Here is a tiny trained network, its code and every weight. The questions are about switching its units off for an input and a class, where a switched-off unit gives its printed mean instead of its output.

import numpy as np


def w(rows, s, z=0):
    codes = np.array(rows[::2]) - 128.0
    scale = np.full(codes.shape[1], s)
    scale[-1] = z or s
    return codes * scale


def norm(h):
    return h / np.sqrt((h * h).mean(-1, keepdims=True) + 1e-5)


def f(y):
    return np.maximum(y, 0)


def log_softmax(a):
    a = a - a.max(-1, keepdims=True)
    return a - np.log(np.exp(a).sum(-1, keepdims=True))


def net(x, mask):
    res = np.array(x, float).reshape(1, 8) / 4 @ E
    u = 0
    for l in range(4):
        y = f(norm(res) @ A[l][:, :-1].T + A[l][:, -1])
        res = res + np.where(mask[u : u + 16], y, B[l][:, -1]) @ B[l][:, :-1]
        u += 16
    return log_softmax(norm(res)[-1] @ U[:, :-1].T + U[:, -1])


A, B = {}, {}
E = w([
[127,128,128,129],'x0',
[128,128,129,130],'x1',
[128,128,128,128],'x2',
[127,128,128,127],'x3',
[167,129,7,113],'x4',
[9,97,94,140],'x5',
[127,128,128,129],'x6',
[104,246,119,98],'x7',
],0.016)
A[0] = w([
[157,178,20,120,67],'0.n1',
[163,130,13,118,188],'0.n2',
[185,123,143,114,138],'0.n3',
[181,125,137,133,129],'0.n4',
[100,252,111,114,182],'0.n5',
[253,184,164,130,222],'0.n6',
[146,123,181,134,1],'0.n7',
[109,68,146,137,30],'0.n8',
[174,106,149,111,110],'0.n9',
[124,128,122,132,112],'0.n10',
[158,141,114,111,24],'0.n11',
[135,101,145,126,79],'0.n12',
[180,116,120,137,35],'0.n13',
[141,117,132,126,95],'0.n14',
[153,77,79,108,91],'0.n15',
[222,108,156,112,177],'0.n16',
],0.027,0.0062)
B[0] = w([
[222,78,164,77,197],'0.n1',
[174,128,56,186,214],'0.n2',
[131,106,181,154,175],'0.n3',
[128,117,168,158,169],'0.n4',
[80,145,154,37,232],'0.n5',
[102,254,48,109,252],'0.n6',
[169,136,180,128,151],'0.n7',
[141,82,111,99,164],'0.n8',
[132,113,163,151,165],'0.n9',
[126,121,122,126,130],'0.n10',
[161,148,118,126,141],'0.n11',
[139,119,126,111,145],'0.n12',
[157,113,150,168,153],'0.n13',
[131,117,137,131,136],'0.n14',
[75,139,113,162,170],'0.n15',
[155,91,220,169,212],'0.n16',
],0.068,0.019)
A[1] = w([
[103,144,75,252,44],'1.n1',
[145,187,121,206,15],'1.n2',
[169,146,96,94,60],'1.n3',
[4,164,166,133,62],'1.n4',
[126,134,115,125,43],'1.n5',
[171,22,114,70,128],'1.n6',
[134,123,137,152,52],'1.n7',
[129,34,59,84,148],'1.n8',
[121,108,71,28,139],'1.n9',
[160,129,70,134,81],'1.n10',
[155,163,80,87,26],'1.n11',
[159,195,63,32,1],'1.n12',
[114,142,92,233,50],'1.n13',
[155,128,44,140,129],'1.n14',
[116,57,121,73,72],'1.n15',
[170,151,97,87,62],'1.n16',
],0.025,0.0034)
B[1] = w([
[177,36,12,166,195],'1.n1',
[119,14,146,96,202],'1.n2',
[129,169,155,162,173],'1.n3',
[59,150,145,2,194],'1.n4',
[130,117,131,134,129],'1.n5',
[19,132,163,203,247],'1.n6',
[147,106,122,130,144],'1.n7',
[14,133,158,168,229],'1.n8',
[204,20,151,167,244],'1.n9',
[98,177,147,84,168],'1.n10',
[153,187,136,172,183],'1.n11',
[221,212,137,200,254],'1.n12',
[163,31,47,147,188],'1.n13',
[89,205,151,91,181],'1.n14',
[77,42,163,135,205],'1.n15',
[141,169,152,159,182],'1.n16',
],0.049,0.013)
A[2] = w([
[104,138,88,134,63],'2.n1',
[73,181,103,76,39],'2.n2',
[7,92,65,101,48],'2.n3',
[6,99,119,57,64],'2.n4',
[150,37,135,107,53],'2.n5',
[28,72,45,118,130],'2.n6',
[110,99,124,77,40],'2.n7',
[64,117,126,97,83],'2.n8',
[73,78,122,39,40],'2.n9',
[23,113,123,79,66],'2.n10',
[93,171,117,101,3],'2.n11',
[99,174,60,78,44],'2.n12',
[85,128,238,192,41],'2.n13',
[91,109,94,153,132],'2.n14',
[62,118,93,69,97],'2.n15',
[78,100,129,68,76],'2.n16',
],0.023,0.0034)
B[2] = w([
[97,129,111,183,135],'2.n1',
[65,133,140,97,165],'2.n2',
[63,129,29,142,184],'2.n3',
[152,2,87,15,198],'2.n4',
[202,205,149,121,172],'2.n5',
[114,221,70,72,193],'2.n6',
[184,131,139,95,143],'2.n7',
[137,63,94,91,163],'2.n8',
[228,99,123,52,169],'2.n9',
[139,16,79,71,185],'2.n10',
[98,142,128,89,151],'2.n11',
[52,104,173,205,150],'2.n12',
[49,73,239,212,254],'2.n13',
[118,123,74,147,168],'2.n14',
[219,129,116,134,157],'2.n15',
[179,100,134,53,163],'2.n16',
],0.041,0.014)
A[3] = w([
[129,164,91,81,62],'3.n1',
[68,113,62,149,116],'3.n2',
[109,132,98,103,93],'3.n3',
[193,118,100,203,64],'3.n4',
[132,137,112,109,81],'3.n5',
[68,184,124,82,69],'3.n6',
[92,160,131,104,50],'3.n7',
[89,141,9,61,48],'3.n8',
[106,139,59,105,80],'3.n9',
[90,153,2,72,55],'3.n10',
[107,154,57,151,123],'3.n11',
[96,24,95,163,140],'3.n12',
[23,119,26,121,143],'3.n13',
[10,237,120,39,39],'3.n14',
[110,121,73,57,55],'3.n15',
[214,66,80,112,3],'3.n16',
],0.021,0.0049)
B[3] = w([
[98,122,128,207,154],'3.n1',
[106,167,98,120,180],'3.n2',
[153,144,131,151,140],'3.n3',
[72,81,124,30,202],'3.n4',
[123,133,136,142,133],'3.n5',
[55,134,125,94,162],'3.n6',
[97,141,144,101,145],'3.n7',
[122,219,83,181,167],'3.n8',
[135,185,115,121,146],'3.n9',
[136,225,82,159,165],'3.n10',
[58,147,132,161,159],'3.n11',
[196,222,70,68,249],'3.n12',
[97,193,73,131,201],'3.n13',
[2,137,141,49,197],'3.n14',
[194,166,126,129,158],'3.n15',
[144,41,161,94,182],'3.n16',
],0.045,0.012)
U = w([
[115,102,222,191,255],'0',
[2,45,111,124,58],'1',
[205,35,86,179,90],'2',
[83,169,24,168,156],'3',
[49,214,176,65,103],'4',
[146,64,146,32,141],'5',
[214,228,142,137,66],'6',
],0.025,0.0059)

Each question gives the input, the list of numbers given to net, and the class t.
The units are the neurons (one row each of A and B). Each row of codes is followed by its name. A weight is (code - 128) times the scale printed after its matrix; where a second scale follows, it is the last column's (A, B and U).
mask holds one flag per neuron, layer by layer. A switched-off neuron (its flag False) gives its mean, the last column of its row in B, instead of its output. The means were averaged over made-up inputs and are rounded, as every weight is.
A unit's drop is (log p(t) with every unit on - log p(t) with that unit switched off) / (log p(t) with every unit on - log p(t) with every unit switched off).
The circuit of an input: a set's keep is (log p(t) with only the set's units on - log p(t) with every unit switched off) / (log p(t) with every unit on - log p(t) with every unit switched off). Starting from the 12 units with the biggest drops (on a tie, the unit counted first), units are removed one at a time, each time the one whose removal leaves the highest keep (on an exact tie, the one counted first), for as long as the keep stays at least 0.8.
units of the circuit, in order: the units of the circuit, biggest drop first
most important unit: the unit with the biggest drop
k most important neurons: the k neurons with the biggest drops, biggest first
top k neurons in layer l: the k neurons of layer l with the biggest drops, biggest first
drop when u is switched off: that unit's drop, to one decimal
input [-7,-3,2,6,-1,-6,1,-3], class 0: most important unit => 0.n16
input [-4,-3,5,1,-4,1,1,-3], class 1: units of the circuit, in order => [0.n6; 0.n16; 0.n1]
input [-7,4,-7,-8,8,1,2,2], class 0: 3 most important neurons => [0.n1; 0.n6; 1.n6]
input [-2,-6,8,8,-3,1,0,0], class 1: 2 most important neurons => [0.n6; 0.n2]
input [-8,6,-4,-8,-1,2,4,8], class 5: top 2 neurons in layer 0 => [0.n5; 0.n6]
input [3,6,8,-8,0,8,-6,2], class 5: 4 most important neurons => [0.n2; 0.n6; 0.n1; 1.n4]
input [-4,8,2,3,-4,4,5,-1], class 1: 3 most important neurons => [0.n6; 0.n2; 0.n5]
input [2,-2,-8,7,-4,5,0,2], class 5: 3 most important neurons => [0.n2; 0.n6; 0.n1]
input [-6,3,-7,-7,6,2,1,7], class 0: 2 most important neurons => [0.n6; 0.n1]
input [7,7,-3,-8,1,-8,-1,-2], class 2: top 2 neurons in layer 1 => [1.n1; 1.n13]
input [6,2,-6,-8,-1,0,7,-6], class 0: top 2 neurons in layer 0 => [0.n6; 0.n5]
input [-6,8,-6,3,-3,1,3,-2], class 1: 3 most important neurons => [0.n6; 0.n5; 0.n16]
input [-6,-2,0,-1,-8,1,6,1], class 5: top 3 neurons in layer 0 => [0.n6; 0.n2; 0.n16]
input [5,-8,-7,-5,0,-2,-2,-1], class 0: top 2 neurons in layer 0 => [0.n16; 0.n3]
input [-5,3,-8,-7,7,0,-8,-8], class 2: units of the circuit, in order => [0.n5]
input [7,1,3,2,1,-4,8,5], class 6: 2 most important neurons => [1.n12; 0.n1]
input [-6,-5,8,-1,8,1,7,-7], class 3: 2 most important neurons => [0.n15; 1.n9]
input [2,1,2,0,3,-8,-6,-4], class 2: 2 most important neurons => [0.n16; 0.n6]
input [-7,-1,-1,4,5,-1,4,1], class 6: 2 most important neurons => [0.n1; 0.n2]
input [7,-1,1,3,5,-4,-8,0], class 2: units of the circuit, in order => [0.n2]
input [2,-7,7,4,-2,-5,1,-4], class 0: 2 most important neurons => [0.n16; 0.n2]
input [8,-6,-7,8,1,4,1,2], class 0: drop when 0.n6 is switched off => 0.9
input [6,5,-8,4,7,-1,-7,-4], class 2: drop when 0.n2 is switched off => 0.1
input [-3,-4,6,-8,-4,5,-1,7], class 5: drop when 0.n6 is switched off => 0.9
